Here is a tiny trained network, its code and every weight. The questions are about switching its units off for an input and a target symbol, where a switched-off unit gives its printed mean instead of its output.

import numpy as np


def w(rows, s, z=0):
    codes = np.array(rows[::2]) - 128.0
    scale = np.full(codes.shape[1], s)
    scale[-1] = z or s
    return codes * scale


def norm(h):
    return h / np.sqrt((h * h).mean(-1, keepdims=True) + 1e-5)


def f(y):
    return y / 2 * (1 + np.tanh(0.7978845608 * (y + 0.044715 * y**3)))


def softmax(a):
    e = np.exp(a - a.max(-1, keepdims=True))
    return e / e.sum(-1, keepdims=True)


def log_softmax(a):
    a = a - a.max(-1, keepdims=True)
    return a - np.log(np.exp(a).sum(-1, keepdims=True))


def net(x, mask):
    ids = ['βγδελτψω'.index(c) for c in x.split()]
    T = len(ids)
    res = E[ids] + P[:T]
    r = norm(res)
    for j in range(2):
        rows = slice(2 * j, 2 * j + 2)
        q, k, v = (r @ M[0][rows].T for M in (Q, K, V))
        z = softmax(np.where(np.tri(T) > 0, q @ k.T / 2**0.5, -1e9)) @ v
        o = O[0][rows]
        res = res + np.where(mask[j], z, o[:, -1]) @ o[:, :-1]
    y = f(norm(res) @ A[0][:, :-1].T + A[0][:, -1])
    res = res + np.where(mask[2:6], y, B[0][:, -1]) @ B[0][:, :-1]
    return log_softmax(norm(res)[-1] @ U[:, :-1].T + U[:, -1])


Q, K, V, O, A, B = {}, {}, {}, {}, {}, {}
E = w([
[165,121,113,102,123,120,111],'β',
[128,107,130,138,163,111,96],'γ',
[108,106,97,134,108,149,111],'δ',
[5,177,175,41,126,66,143],'ε',
[139,137,69,119,157,126,134],'λ',
[189,192,144,113,163,116,59],'τ',
[123,135,97,139,150,153,82],'ψ',
[139,162,103,120,125,162,111],'ω',
],0.0029)
P = w([
[86,114,191,104,67,99,254],'0',
[243,154,51,119,59,15,65],'1',
[232,147,68,111,66,26,75],'2',
[237,146,75,107,77,23,79],'3',
[229,149,71,101,71,33,82],'4',
[248,169,62,95,76,38,89],'5',
],0.00075)
Q[0] = w([
[83,89,179,194,145,197,214],'h1',
[193,193,54,74,116,44,32],'h1',
[185,152,55,98,112,67,20],'h2',
[55,85,217,163,141,177,254],'h2',
],0.0061)
K[0] = w([
[254,95,54,223,145,139,84],'h1',
[4,133,181,36,138,137,176],'h1',
[19,154,206,54,161,132,189],'h2',
[212,109,70,184,93,118,65],'h2',
],0.0054)
V[0] = w([
[106,76,142,169,185,110,76],'h1',
[184,92,160,129,107,53,185],'h1',
[158,191,184,141,183,146,76],'h2',
[140,85,175,148,4,141,87],'h2',
],0.0041)
O[0] = w([
[160,90,52,57,181,185,65,40],'h1',
[205,71,75,255,122,115,181,63],'h1',
[117,225,38,189,163,61,66,179],'h2',
[175,153,64,96,27,123,138,5],'h2',
],0.0036,0.0015)
A[0] = w([
[130,252,228,75,84,52,134,229],'n1',
[207,110,149,105,147,122,68,194],'n2',
[190,156,167,189,105,206,99,129],'n3',
[62,36,149,152,55,183,220,1],'n4',
],0.0031,0.00069)
B[0] = w([
[50,115,116,138,103,109,170,255],'n1',
[88,135,98,58,131,253,90,170],'n2',
[123,95,43,104,216,136,177,139],'n3',
[157,214,89,131,184,63,29,119],'n4',
],0.0032,0.0027)
U = w([
[228,103,111,213,69,87,209,247],'β',
[194,44,42,123,204,219,66,111],'γ',
[186,76,157,45,1,175,143,106],'δ',
[80,109,71,129,152,151,224,61],'ε',
[133,60,255,184,222,122,128,156],'λ',
[133,226,56,213,169,53,41,91],'τ',
[54,191,150,12,172,175,44,108],'ψ',
[25,181,194,167,43,54,183,93],'ω',
],0.0071,0.0012)

Each question gives the input, a string of symbols that net reads in full, and the target symbol t.
The units are the heads (2 rows each of Q, K, V and O) and the neurons (one row each of A and B). Each row of codes is followed by its name. A weight is (code - 128) times the scale printed after its matrix; where a second scale follows, it is the last column's (O, A, B and U).
mask holds one flag per unit, heads first, then neurons. A switched-off unit (its flag False) gives its mean, the last column of its rows in O or B, instead of its output. The means were averaged over made-up inputs and are rounded, as every weight is.
A unit's drop is (log p(t) with every unit on - log p(t) with that unit switched off) / (log p(t) with every unit on - log p(t) with every unit switched off).
The circuit of an input: a set's keep is (log p(t) with only the set's units on - log p(t) with every unit switched off) / (log p(t) with every unit on - log p(t) with every unit switched off). Starting from all 6 units, units are removed one at a time, each time the one whose removal leaves the highest keep (on an exact tie, the one counted first), for as long as the keep stays at least 0.8.
circuit, biggest first: the units of the circuit, biggest drop first
k most important neurons: the k neurons with the biggest drops, biggest first
which heads matter: for each layer, one digit per head in row order, 1 if its drop is at least 0.15 and else 0, layers parted by /
drop of u: that unit's drop, to one decimal
input β ω τ, target β: which heads matter -> 10
input δ ω ψ λ, target δ: which heads matter -> 01
input ψ λ γ, target ψ: which heads matter -> 10
input λ γ ψ β, target λ: which heads matter -> 01
input ψ δ ε τ, target ψ: which heads matter -> 01
input δ λ γ ψ, target δ: which heads matter -> 01
input ψ γ δ, target ψ: which heads matter -> 10
input δ ω τ γ, target δ: circuit, biggest first -> (h2)
input ψ β τ τ, target ψ: which heads matter -> 10
input λ ω ψ ω, target λ: which heads matter -> 01
input β ψ β, target β: which heads matter -> 10
input γ ψ ψ δ β, target γ: which heads matter -> 10
input ω ε τ ψ τ γ, target λ: circuit, biggest first -> (h1; h2; n1)
input ω ε δ, target τ: 2 most important neurons -> (n4; n1)
input ε ω ψ τ δ ψ, target γ: circuit, biggest first -> (h2; h1; n1)
input ψ γ ψ β, target ψ: which heads matter -> 00
input ω ψ ψ τ τ λ, target ω: circuit, biggest first -> (h1)
input λ ε ψ γ ψ, target γ: drop of n1 -> 0.3
input β τ λ ψ γ τ, target β: drop of h1 -> 1.1
input τ γ γ ε ψ γ, target λ: drop of n4 -> 0.1
input β τ ψ ω, target β: circuit, biggest first -> (h1)
input ψ β ε λ ω, target ε: circuit, biggest first -> (n3; h1; h2)
